Below is a small trained network, with its code and all its weights. Each question gives an input and a class and asks what happens when units are switched off, that is, made to give their printed mean instead of their output.

import numpy as np


def w(rows, s, z=0):
    codes = np.array(rows[::2]) - 128.0
    scale = np.full(codes.shape[1], s)
    scale[-1] = z or s
    return codes * scale


def f(y):
    return y / 2 * (1 + np.tanh(0.7978845608 * (y + 0.044715 * y**3)))


def log_softmax(a):
    a = a - a.max(-1, keepdims=True)
    return a - np.log(np.exp(a).sum(-1, keepdims=True))


def net(x, mask):
    res = np.array(x, float).reshape(1, 8) / 4 @ E
    y = f(res @ A[0][:, :-1].T + A[0][:, -1])
    res = res + np.where(mask, y, B[0][:, -1]) @ B[0][:, :-1]
    return log_softmax(res[-1] @ U[:, :-1].T + U[:, -1])


A, B = {}, {}
E = w([
[105,136,150,131,154,132,161,118,158],'x0',
[149,124,102,136,90,115,107,138,96],'x1',
[139,110,146,11,175,150,71,179,170],'x2',
[88,115,126,59,47,208,176,35,1],'x3',
[97,145,158,136,158,132,165,120,175],'x4',
[27,65,162,196,47,188,72,185,237],'x5',
[138,60,213,125,80,122,217,181,56],'x6',
[25,78,94,69,117,15,142,120,142],'x7',
],0.0068)
A[0] = w([
[62,70,99,94,109,1,120,88,127,80],'N1',
[50,161,89,65,72,202,163,75,93,2],'N2',
[127,61,192,100,124,149,159,173,109,108],'N3',
[117,119,89,240,102,105,166,53,124,106],'N4',
[73,203,48,124,153,173,36,43,164,73],'N5',
[123,164,114,115,115,121,93,101,140,94],'N6',
[75,137,113,101,125,223,127,95,74,132],'N7',
[20,107,49,41,110,88,166,127,157,130],'N8',
[31,101,110,169,97,196,92,194,138,41],'N9',
],0.0078,0.0029)
B[0] = w([
[185,150,126,208,172,189,90,71,122,230],'N1',
[72,188,98,121,149,72,62,129,154,236],'N2',
[102,85,162,148,133,76,141,113,149,212],'N3',
[176,60,99,76,109,126,143,82,215,234],'N4',
[150,56,201,182,107,72,196,163,75,248],'N5',
[168,105,129,126,100,104,182,126,115,136],'N6',
[112,147,125,154,97,129,88,134,166,233],'N7',
[115,112,153,131,110,169,146,98,123,238],'N8',
[100,210,59,88,202,140,254,120,66,253],'N9',
],0.011,0.005)
U = w([
[140,198,34,79,195,116,218,126,54,52],'0',
[107,91,207,181,76,63,151,149,79,47],'1',
[165,148,156,178,139,254,97,98,121,131],'2',
[133,138,131,143,119,139,119,135,128,253],'3',
[91,188,86,154,131,51,69,156,175,121],'4',
[161,75,93,52,122,146,140,112,172,174],'5',
[140,135,128,122,108,121,132,139,134,133],'6',
],0.0098,0.0033)

Each question gives the input, the list of numbers given to net, and the class t.
The units are the neurons (one row each of A and B). Each row of codes is followed by its name. A weight is (code - 128) times the scale printed after its matrix; where a second scale follows, it is the last column's (A, B and U).
mask holds one flag per neuron, in row order. A switched-off neuron (its flag False) gives its mean, the last column of its row in B, instead of its output. The means were averaged over made-up inputs and are rounded, as every weight is.
A unit's drop is (log p(t) with every unit on - log p(t) with that unit switched off) / (log p(t) with every unit on - log p(t) with every unit switched off).
The circuit of an input: a set's keep is (log p(t) with only the set's units on - log p(t) with every unit switched off) / (log p(t) with every unit on - log p(t) with every unit switched off). Starting from all 9 units, units are removed one at a time, each time the one whose removal leaves the highest keep (on an exact tie, the one counted first), for as long as the keep stays at least 0.8.
units of the circuit, in order: the units of the circuit, biggest drop first
k most important neurons: the k neurons with the biggest drops, biggest first
drop when u is switched off: that unit's drop, to one decimal
input [6,1,-1,1,0,2,-2,7], class 2: 2 most important neurons -> (N1; N8)
input [4,1,-8,-2,-8,6,-1,1], class 5: units of the circuit, in order -> (N4)
input [3,7,-6,-4,0,-4,-6,-5], class 6: 3 most important neurons -> (N9; N4; N5)
input [-5,-3,-3,0,-3,-1,-6,-1], class 1: 2 most important neurons -> (N5; N9)
input [7,1,4,8,6,-4,-2,-6], class 4: 2 most important neurons -> (N2; N7)
input [-5,5,5,8,8,0,-7,-4], class 4: 2 most important neurons -> (N2; N7)
input [-1,4,-3,-5,2,2,-6,7], class 2: units of the circuit, in order -> (N1; N8)
input [5,-3,-6,-3,5,-3,-5,2], class 5: 3 most important neurons -> (N4; N9; N2)
input [-2,6,-5,7,-1,-6,-6,6], class 4: 3 most important neurons -> (N2; N9; N7)
input [-5,5,-8,-1,-5,-5,7,5], class 5: units of the circuit, in order -> (N4; N5)
input [-8,-4,-6,4,-1,-5,7,-3], class 3: units of the circuit, in order -> (N9; N5)
input [3,-8,7,1,7,5,7,8], class 2: 3 most important neurons -> (N1; N8; N5)
input [7,-4,2,4,0,-3,2,-4], class 3: 2 most important neurons -> (N9; N1)
input [8,6,-7,3,-7,-5,-6,5], class 3: units of the circuit, in order -> (N9)
input [-3,6,6,3,0,6,-8,8], class 1: 2 most important neurons -> (N5; N8)
input [-4,-4,-2,3,-2,2,-4,-2], class 1: 2 most important neurons -> (N5; N1)
input [4,-2,-8,-1,-5,-2,3,-7], class 5: units of the circuit, in order -> (N4; N1)
input [0,2,-3,7,1,-4,-1,2], class 4: units of the circuit, in order -> (N2; N9)
input [6,6,-3,1,0,8,5,-3], class 0: drop when N9 is switched off -> 0.9
input [2,7,-7,8,7,1,3,7], class 4: units of the circuit, in order -> (N2)
input [-2,-6,-3,6,-3,6,-5,-6], class 0: drop when N3 is switched off -> 0.1
input [1,-5,1,7,-7,5,-4,3], class 4: drop when N2 is switched off -> 2.1
